Known rows:
[-14  18  22 -21 -32 -20   1  44   1  14  12   9   2 -10 -27   7 -20   8
  20 -10 -12 -10  12  29  26   8 -24   2  14  19]: stukel
[-15  11  17 -26 -38 -20  17 -16 -11  -7 -20  10   3  14 -10  13  -4  14
  28 -15  -8  -8  17  -1  15   4 -36   3   7  25]: lopu
[-24  -3 -13 -27 -25 -15  11  15 -16 -18 -19   7   0  18   0  19 -14  21
  19 -31 -14  -7  16   1 -10   5 -26   8   8  19]: kovik
[-21  31  13 -13 -40 -19  11  -5 -19  -8   3   9   4   1   0  18   9   7
  21 -16   4  -7  10  -5  10   9 -16  -8   0  21]: viflik
[-20  -2  -4 -29 -13 -17  23  17 -20 -15 -16   8   1  17  -1  29 -12  15
  24 -27 -13  -2  18  -4  -1  10 -33   0   9  20]: rizes
[-36  -6 -21 -30  44   8  17 -64  54  -8  -3  -7  24   1 -15 -10 -16 -21
  32 -11 -13  30 -33   8  13  28  37  12   0  13]: vuplal
[  0  -6 -19  -9  36 -15   1 -43  29  -3  18 -51  23   0 -68 -31 -19 -28
  31 -21   7   1  -8  10  31  25  43  12  -7  21]: fubri
[-12   2  -7 -26 -45 -24   9 -38  14   6 -22   8   4  18 -12  24 -16  15
  28 -30 -16  -8  13  -8   6  15 -24   5   2  21]: kati
[-13   6  -5 -30 -18 -23   7 -24 -31 -11 -10  13   8 -19   0  31 -23   0
  25 -29  17  10   9  11  25   4 -39   1   9  15]: klugum
[-10  -9 -24 -16  24   5   5 -51  59 -11  -4 -24  23  21 -31 -29 -12 -16
  30 -31 -15   7  -8  -1  -4  15  45  13  -7  13]: feklel
[-23  32  -7  -8 -42  -9  -6  27 -16 -10  12  10   5  -5   3  23   4  14
   8 -31  11  -7  12   0 -12   5  12   0   5  -3]: munis
[ -8  29   0   4  34  12  -3  41  38   5  27 -42  22 -22 -40 -35 -14 -28
  25  15   5  -6   6  29  27  22  46  -4  -1  -5]: vutis
[ -3   9 -19 -16  24  -5  20 -26  53 -12 -19 -43  21   3 -48 -36  -9 -12
  26  39  -5  -5 -44 -10  18  21  13   1 -13  21]: drotu
[-18  13   4 -22 -35 -23  14  11 -15  -5  -3   9   4  11  -2  23  -3   9
  23 -22  -5  -7  12  -5   0   5 -27   2   8  18]: klibubas
[-17  14   2 -22 -31 -21  12   9 -14  -5  -3  12   3   9  -5  27  -5   7
  21 -22  -4  -7  12  -2  -1   5 -28  -1   8  16]: pifli
[-21  10  -7 -18 -37 -15   3  10  -9 -10  -5  11   4  14   0  19  -6  20
  13 -32  -3  -7  11   0  -9   3 -11   7   8  19]: flivem
[-29  32   1 -15 -22 -12   2  13 -23  -7  19  16   8 -12   5  29 -13   4
  20 -22  13   2  12  -6  13  12 -15  -6   7  -3]: zemo
[-12  29 -13   5  35  -1   2  23  -3 -13  23 -13  23  -3  -9 -27  16 -23
  24   2  17   8 -18  -5 -16  27  46  -5 -10  -1]: klifla
[-10  33  18 -11 -37 -18  -6  41 -30   7  19  10   4 -22  -2  19 -11  -4
  18 -24  10  -8  16  24   9  11 -15 -10   8   4]: kleza

Facts:
bremam {ω=pures, Π=togrom gruza, Σ=b}
drotu {ω=gruvi, Π=pures gruza, Σ=g}
rizes {Π=vuplal, Σ=e}
broskom {Π=togrom, Σ=b}
drasor {Σ=e}
ruman {ω=pletel, Π=steko, Σ=e}
skarutri {ω=gesker, Π=suzizos, Σ=f}
todifek {ω=triklis, Π=togrom dragam, Σ=c}
skotroston {ω=topu, Σ=d}
bradu {Π=suzizos tostagrol, Σ=a}
fugra {Π=togrom, Σ=a}
viflik {Π=rudum pures stistal, Σ=c}
tabruba {Π=pedra bomus kovik, Σ=a}
stidan {ω=nulil, Π=togrom steko, Σ=b}
stapiguk {Π=steko drobos, Σ=d}
grobro {Π=boskam, Σ=f}
medre {ω=grodase sopli, Π=nostur bigrasom, Σ=g}
muze {ω=trusta triklis topu viskom, Π=lostas, Σ=b}
fugrer {Π=togrom skeskipir, Σ=a}
sodes {ω=sopli, Π=funa betuk, Σ=a}
kistik {Π=refis stistal, Σ=c}
sopli {ω=triklis, Σ=g}
klugum {Π=broskom steko, Σ=b}
vebil {Π=nidral, Σ=a}
ladoska {Π=flivem, Σ=f}
gutra {ω=pures triklis pletel, Π=plalofam, Σ=b}
munis {Σ=a}
brivek {ω=todifek refo, Π=broskom, Σ=f}
detun {Π=ruman medre, Σ=d}
viruste {ω=bradu sopli triklis fugrer bosiski groko refo, Π=pures triklis skizali broskom, Σ=b}
nidral {ω=topu vegel, Π=grobro beklor steko, Σ=a}
niklu {ω=triklis vegel, Π=bosiski drobos bigrasom, Σ=a}
fluplis {ω=triklis kati drobos, Π=togrom gruza, Σ=b}
kleza {Π=togrom brivek, Σ=a}
beklor {ω=triklis, Π=lostas broskom, Σ=e}
vonek {ω=sopli triklis, Σ=e}
tupa {Π=luple klifla flivem, Σ=c}
faflo {ω=pures triklis, Π=lostas ruman, Σ=g}
kora {ω=drustes, Π=luple nidral kovik, Σ=a}
noklel {ω=lostas tabruba, Π=lostas broskom, Σ=a}
viskom {Π=munis plaziplar, Σ=d}
klibubas {Π=plaziplar, Σ=b}
tristu {ω=sopli dronuk, Π=gruza fluplis, Σ=a}
pesestu {ω=topu, Π=plaziplar togrom, Σ=f}
driferan {Π=tristu broskom, Σ=a}
bibron {ω=triklis, Π=drasor skotroston, Σ=f}
gitrun {ω=grobro tostagrol, Π=klifla, Σ=g}
pifli {Π=stukel pedra, Σ=b}
klifla {ω=klugum viskom, Π=nostur refis, Σ=a}
flumik {Π=bostol muze, Σ=b}
skizali {ω=grobro, Π=plaziplar, Σ=a}
pletel {Π=stukel tostagrol, Σ=c}
bopel {ω=grobro, Π=skivis groko togrom lugra vutis, Σ=a}
nozur {Π=togrom, Σ=a}
plalofam {Π=broskom, Σ=b}
lostas {Π=brivek, Σ=b}
broren {Π=vuplal, Σ=c}
satel {ω=kleze, Σ=b}
togrom {Σ=c}
bipun {ω=sodes, Π=togrom, Σ=f}
luple {ω=kibu, Σ=e}
pubrutres {ω=sopli, Π=togrom, Σ=a}
refo {ω=viskom, Σ=f}
vudrudrak {ω=vutis, Π=zemo togrom drobos, Σ=b}
gesker {Π=pitis skivis togrom, Σ=b}
plemi {Σ=f}
zifo {Π=kleze, Σ=b}
trusta {Π=rudum, Σ=d}
bitrapum {ω=drustes vegel, Π=zemo kleze, Σ=d}
skivis {Π=bremam steko, Σ=c}
lugra {ω=triklis, Π=kleze togrom bremam brivek gruza, Σ=b}
rafovul {ω=drosek fivun, Π=fugrer bibron, Σ=e}
fubri {ω=grobro gitrun muze, Π=luple togrom broskom klifla, Σ=d}
pures {ω=gruvi triklis topu, Π=togrom, Σ=d}
noseke {ω=topu dronuk vudrudrak, Σ=d}
plusus {Π=gekik, Σ=e}
dronuk {ω=triklis gesker, Σ=d}
gekik {Π=luple togrom, Σ=b}
flivem {Σ=b}
bigrasom {Π=nostur, Σ=f}
lopu {Π=tostagrol, Σ=g}
topu {Σ=b}
funa {ω=ladoska, Π=groko bremam, Σ=e}
drustes {ω=vegel, Π=suzizos gruza, Σ=a}
rudum {ω=triklis, Σ=a}
tostagrol {ω=drustes gesker, Π=togrom flivem, Σ=a}
steko {Π=togrom, Σ=a}
kebrul {ω=fibok, Π=kleze gruza, Σ=a}
bomus {ω=todifek, Σ=c}
bragas {ω=grobro, Σ=a}
plaziplar {ω=vegel, Σ=d}
ziplol {ω=pletel, Σ=c}
bosiski {ω=trusta vegel, Σ=c}
kati {Π=kleze zifo flivem, Σ=d}
livibre {Π=plalofam luple togrom, Σ=f}
refis {Σ=a}
kibu {ω=triklis, Π=vonek togrom, Σ=d}
brubrok {ω=refo, Σ=e}
gruza {Π=broskom, Σ=a}
pedra {Σ=c}
stukel {Π=togrom, Σ=b}
grodase {Π=skivis, Σ=e}
stistal {Π=skivis, Σ=f}
pitis {Π=skizali sodes, Σ=a}
triklis {Π=lostas togrom, Σ=c}
ligrusta {ω=dragam dorapo, Π=kleze, Σ=a}
zela {ω=kati, Π=togrom, Σ=d}
fivun {ω=bosiski, Π=lostas, Σ=e}
pipluk {Π=vabam, Σ=a}
betuk {Π=togrom steko, Σ=e}
darum {ω=drobos, Π=pubrutres medre, Σ=d}
zemo {Π=drobos, Σ=a}
kovik {Σ=e}
nulil {Π=drotu dorapo, Σ=d}
vutis {ω=dronuk, Π=togrom, Σ=a}
fibok {ω=gruvi, Π=brivek, Σ=d}
bruti {ω=kiskal kati, Σ=f}
tribrel {ω=kiskal, Σ=e}
boskam {Σ=b}
kleze {Σ=a}
brisik {ω=dorapo viskom, Σ=a}
nostur {Π=groko togrom betuk kovik brivek drobos, Σ=e}
kiskal {ω=triklis vegel, Π=stistal, Σ=d}
dorapo {Π=skivis, Σ=b}
drosek {Π=togrom steko, Σ=g}
drobos {ω=triklis, Π=luple steko, Σ=c}
vegel {ω=sopli, Σ=c}
vabam {Π=kovik, Σ=c}
bostol {Σ=c}
bruflem {Π=stistal, Σ=a}
groker {ω=dragam, Π=drobos, Σ=d}
skeskipir {Π=togrom, Σ=g}
vuplal {ω=bosiski, Π=steko drobos, Σ=d}
stevol {Σ=c}
zoflum {ω=plalofam broskom, Π=skizali betuk, Σ=a}
kliskomum {Σ=a}
suzizos {Π=togrom steko, Σ=a}
gruvi {ω=triklis gesker, Π=skivis togrom, Σ=e}
feklel {ω=tristu broskom, Σ=d}
groko {Π=togrom steko, Σ=b}
kligrarem {ω=nozur, Π=gruza, Σ=a}
druvi {ω=triklis topu, Σ=b}
dragam {Π=sopli steko, Σ=a}

Rows:
No name comes twice in this set of rows, the named rows included.
[ -6   7 -14  -6  42  -5  18 -52  40 -18  23 -49  23  21 -49 -33  -4 -22
  30   7  15  -6 -30  -9  39  12  32  13  -8  26] -> gitrun
[-27  28  19 -14 -48  -6  -5  35   2   0  11  12   3 -15  -3  -9 -16  11
  12 -22  -1 -11  17  29  30   4   1   5  10  18] -> togrom
[-32  21  14 -26 -16 -14   7  31   2   7  10   8   4 -18 -14  28 -19   6
  24 -20 -13   1  13  29  40   5 -31   4  14  11] -> groko
[ -2   2  12 -23 -33 -30   8 -22 -36 -11  -5  10   2  -7  -8  16   2  -7
  25 -34  16   0  15   1  -3   3 -37  -8   8  21] -> lostas
[  3  -4  -6 -29 -37 -28   2 -34 -32 -12 -12   9   3 -23  -4  25 -17  -3
  19 -32  17  -1  12   5  -1   3 -32  -8   4  22] -> plalofam
[-29  18  18 -12 -19 -24  24   7 -30  -2  14  12   4  24  -9  23   8   3
  27 -14  -6  -6  16  -9   1  11 -32  -4   9  21] -> dorapo
[-35  -1  -6 -29 -22 -13   9 -48   4  -3 -17  10   7   5  -6  27 -22   8
  30 -31 -15  17  13  -2  32  14 -40  12  12  14] -> stapiguk
[-33  37  -3 -22 -14  -6  -4   8 -18  -7  19  16   9 -19   9  30 -18   2
  20 -28  12   6   7   3  24   8 -20   0  10  -7] -> dragam
[-38   7  -6  -1  18 -14   6  41   7  -7  23 -41  22  -8 -54 -34 -11  -5
   9  32   4  15 -31  30   5  27   4   7  -8  27] -> pesestu
[-42  34  15 -18 -17 -13  15 -11 -14  -9  11   9   5  -5   0  27 -10   1
  26  -3   3   8   9  -5  33  12 -31  -2   7  15] -> skivis
[-23  -3  13 -24   2 -20  28  22 -16 -13  -7   8  -1  24  -7  31  -7   6
  29 -24 -20  -5  16  -6   1  15 -30  -5   8  24] -> grodase
[  6  13 -16  -7  28 -11  -6 -12 -32 -16  19 -16  22 -27  -7 -26   3 -26
  22 -15  20  19 -12   7 -19  19  49 -10 -10   1] -> noklel
[-27  -7   7  12 -42   0  -6  16 -31  -5 -27   9  -2 -25 -55 -34 -17   7
  24 -15 -14   7  -7  27  30   5 -41 -22   7 -15] -> triklis
[-32  -7 -28  12  21  12  -5  24 -14 -17 -11  10   1 -15 -35 -36   1  -7
  16 -25 -17  21 -47   3 -16  12  25 -23 -12 -15] -> rudum
[-21  -6 -23  -7  21   3   0 -39  39  -9  -5 -36  23  19 -32 -35 -10  -7
  26 -28 -10  11 -29   0 -11  23  41  14 -10  17] -> noseke

Now the same nodes, written a new way:
Known rows:
[-17   0 -19 -15  30 -22 -21 -19   9 -36 -31 -18  -8 -26  -5  14   6  -3
  15  11 -10 -15   8   5 -17 -17 -10   8 -10 -20 -40 -12  33 -25 -11]: grobro
[ 17  -1 -26 -15  31 -32 -21 -27  21 -21 -36  -8  -8 -35   5  18   0 -14
  14   9   6 -14   9  16 -14   9  -4   1   3 -18 -35 -31  28 -17   1]: bradu
[ 24  -6 -18 -25  -1 -34 -24 -33  20 -32 -35  -7   3 -32   9  24  10  -2
  16   6   0 -11  20  12 -24   6  -5   2 -15 -17 -37 -23  35 -16   2]: kleze
[ -2 -19 -25  -4  36  12 -10  -2  20  12 -29 -19  10 -39  -1  11   2  -7
   9 -14  -9 -25   8  17 -13 -13  -8  -1   9   1  -8  -9  45 -21   0]: stidan
[ -7 -35 -27 -19  14  40  -1 -15  15  36 -14 -17  21 -42   3  18  -6 -16
   6 -13 -20 -16  17  25  -4  10  -6 -16  14 -11 -12 -15  46 -17  25]: fluplis
[ 12  -7 -19  -4  24 -15 -32 -20  21 -22 -35 -10   0 -36   1  22   4  -9
  22  11  -1 -14  11  14 -16   8  -8  -4  -8 -26 -37 -21  29 -31   1]: bigrasom
[ 31  -2 -47 -33  -8  56 -11  13  19 -10 -29 -12  22 -57  17 -27 -12 -92
  -5   6   5 -30  -1  15 -13 -10   0  -5 -10  11 -18  -3  64 -47 -33]: sodes
[ 21  -4 -27 -25  32 -52 -21 -14  19 -11 -38 -10 -10 -32   3  25  -2 -11
   8   9  -6 -10  17  18  -6   8  -5   9   1  -5 -29 -27  32 -13   7]: kati
[-14 -33 -23 -62   2  51  12 -42  12  63  -2  -7  37 -42  16  26   0 -34
   7 -12 -23 -10  30  32   1  27   1 -26  11 -23 -20   7  41 -18  25]: drobos
[ 55 -49 -11  44  43  -6 -27  27  44   9 -45  -5  23 -42  19  -6  23 -14
   6 -39  27 -22  12  39  -9  -6  18 -20  29   4  30 -19  28 -13   8]: drustes
[ 18  -1 -15   5  21 -49 -14 -28  26 -15 -43 -14   1 -34   6  23   2 -20
  20  10 -11 -12  18  17 -18  11 -12 -11 -23 -22 -35  -9  30 -27 -16]: kovik
[-11 -16 -20 -19  22  -3  -4  -4  15  -3 -21 -23  12 -30   5   2  11  -3
   2 -14 -10 -19  13  16 -18 -26  -2   2   2  -7  -8  -6  42 -15 -11]: brisik
[-20 -44 -18 -35  -1  60  -2 -20   4  26   0 -17  26 -35   3   7  -2 -24
  -3  -7 -25  -3  25  25   5  19   6 -31  18 -30 -13 -20  36 -21  38]: bibron
[ -8 -11 -23 -38  35 -11   2 -17  14   3 -28 -17  15 -31  12   5  13 -21
   5 -15 -11 -18  18  19  -5 -23   7  -2  -1   1 -12   9  38 -11  -6]: ziplol
[ 10   8 -22 -12  37 -36 -21 -23  25 -14 -36 -13  -6 -36   1  13   5 -23
  16  12   1 -10  11  18  -8   8  -7  -5   1 -31 -32 -17  23 -31 -17]: tabruba
[ 15   1 -28  -6  38 -41 -18 -24  21 -10 -38 -12  -6 -36   3  24  -1 -26
  14  10  -2 -14  11  21  -7   8  -9  -1  -8 -14 -36 -26  28 -19  -3]: stapiguk
[ 11   4 -25 -27  43 -43 -18 -39  20 -14 -40  -3  -2 -37   8  24   3 -26
  21   5   0 -17  11  19  -4   9   1   0  -8 -13 -38 -16  25 -22  -4]: broren
[-10  -9 -30 -16  17  19  -6  -8  15   5 -21 -21  17 -40   6   7   3 -12
   3 -15 -10 -26   4  15 -24 -23 -10   4   2  -3 -12   1  52 -17 -12]: vutis
[ 19 -12 -19   0  24 -29 -23 -27  19 -29 -42 -11   1 -29   3  23  -1 -12
  24   5  -5 -16  12  14 -14   8 -10  -6 -21 -19 -36 -27  32 -21   5]: lostas

Rows:
No name comes twice in this set of rows, the named rows included.
[-20 -22 -19 -21  29  12 -13   8  13  -5 -22 -21  11 -29  -1   1  15   2
   2 -15 -16 -18  12  13 -20 -32  -2   4   3  -6 -11   6  46 -18  -4] -> refo
[  3 -22  -8   4  42 -46 -20 -19  20 -23 -37 -15  -5 -19   1  26  13   6
  18  -4  -8  -6  20  17  -9   1  -3  -6  -1 -20 -25 -26  20 -15  12] -> topu
[ 16 -37 -19  -7  18  31  -9   0  28  43 -19 -13  24 -45  13  -1   5 -26
   1 -17   2 -11  23  36   2  19   7 -25  34 -19   6 -15  32 -26  18] -> niklu
[ -7 -41 -26 -37   6  55   3 -22  13  52  -5 -16  23 -44   5  19 -10 -26
   1  -9 -24  -9  22  28   3  27  -5 -21  23 -17 -12 -20  44 -19  38] -> lugra
[-10 -24 -19 -10  18  29 -19  -5  16   2 -23 -17  22 -36   5  12  10   3
  11 -15  -8 -24   9  15 -25 -20  -7  -1   1  -5 -15  -3  49 -18   5] -> brivek
[ 23 -13 -19 -26  20 -33 -24 -22  19 -25 -38 -10  -4 -31   0  23   1  -8
  15  10  -6 -11  19  13 -12  10  -5   4  -5  -8 -33 -31  33 -20   5] -> zifo
[  5 -21 -22  17  40  -8  -7   8  23  11 -35 -18  12 -36  10   7   4 -12
   4 -23  -8 -23   9  23 -16 -18  -5  -5   4   6   1  -8  43 -10  -7] -> fivun
[-14 -32 -12  10  34 -21  -2  -4  18   8 -27 -19  17 -27  10  16  17   9
   2 -24 -20 -15  20  22 -12 -25   1 -10  -6  -2   1   0  34  -1  15] -> skotroston
[-16 -38 -35   8  15  24   6 -16  11  55  -8 -22  23 -41   5  21  -5 -18
   0  -9 -27 -10  19  30   4  15  -5 -16  13 -14 -11 -11  39 -10  35] -> faflo
[ 17  -8 -43   8  -3  11  -7  18  20  13 -34 -19  22 -49  13  -7   0 -56
  -2   2  -7 -24   8  19  -4  -8  -7  -5 -17   9 -15  12  54 -42 -14] -> medre
[ 64 -25 -29 -13  11  18 -12  22  35  -7 -52  -1  30 -48  32 -32   9 -99
  -3 -15  16 -21  16  29   9  -5  30 -26  -2  24  12  10  40 -48 -28] -> vegel
[ 11 -28 -37 -27 -15  57   9 -10  15  26 -16 -13  30 -49  17   0 -17 -72
  -5   0 -20 -17  19  24  -3  19  -2 -29  -5  -5 -15 -10  55 -30  -1] -> vonek

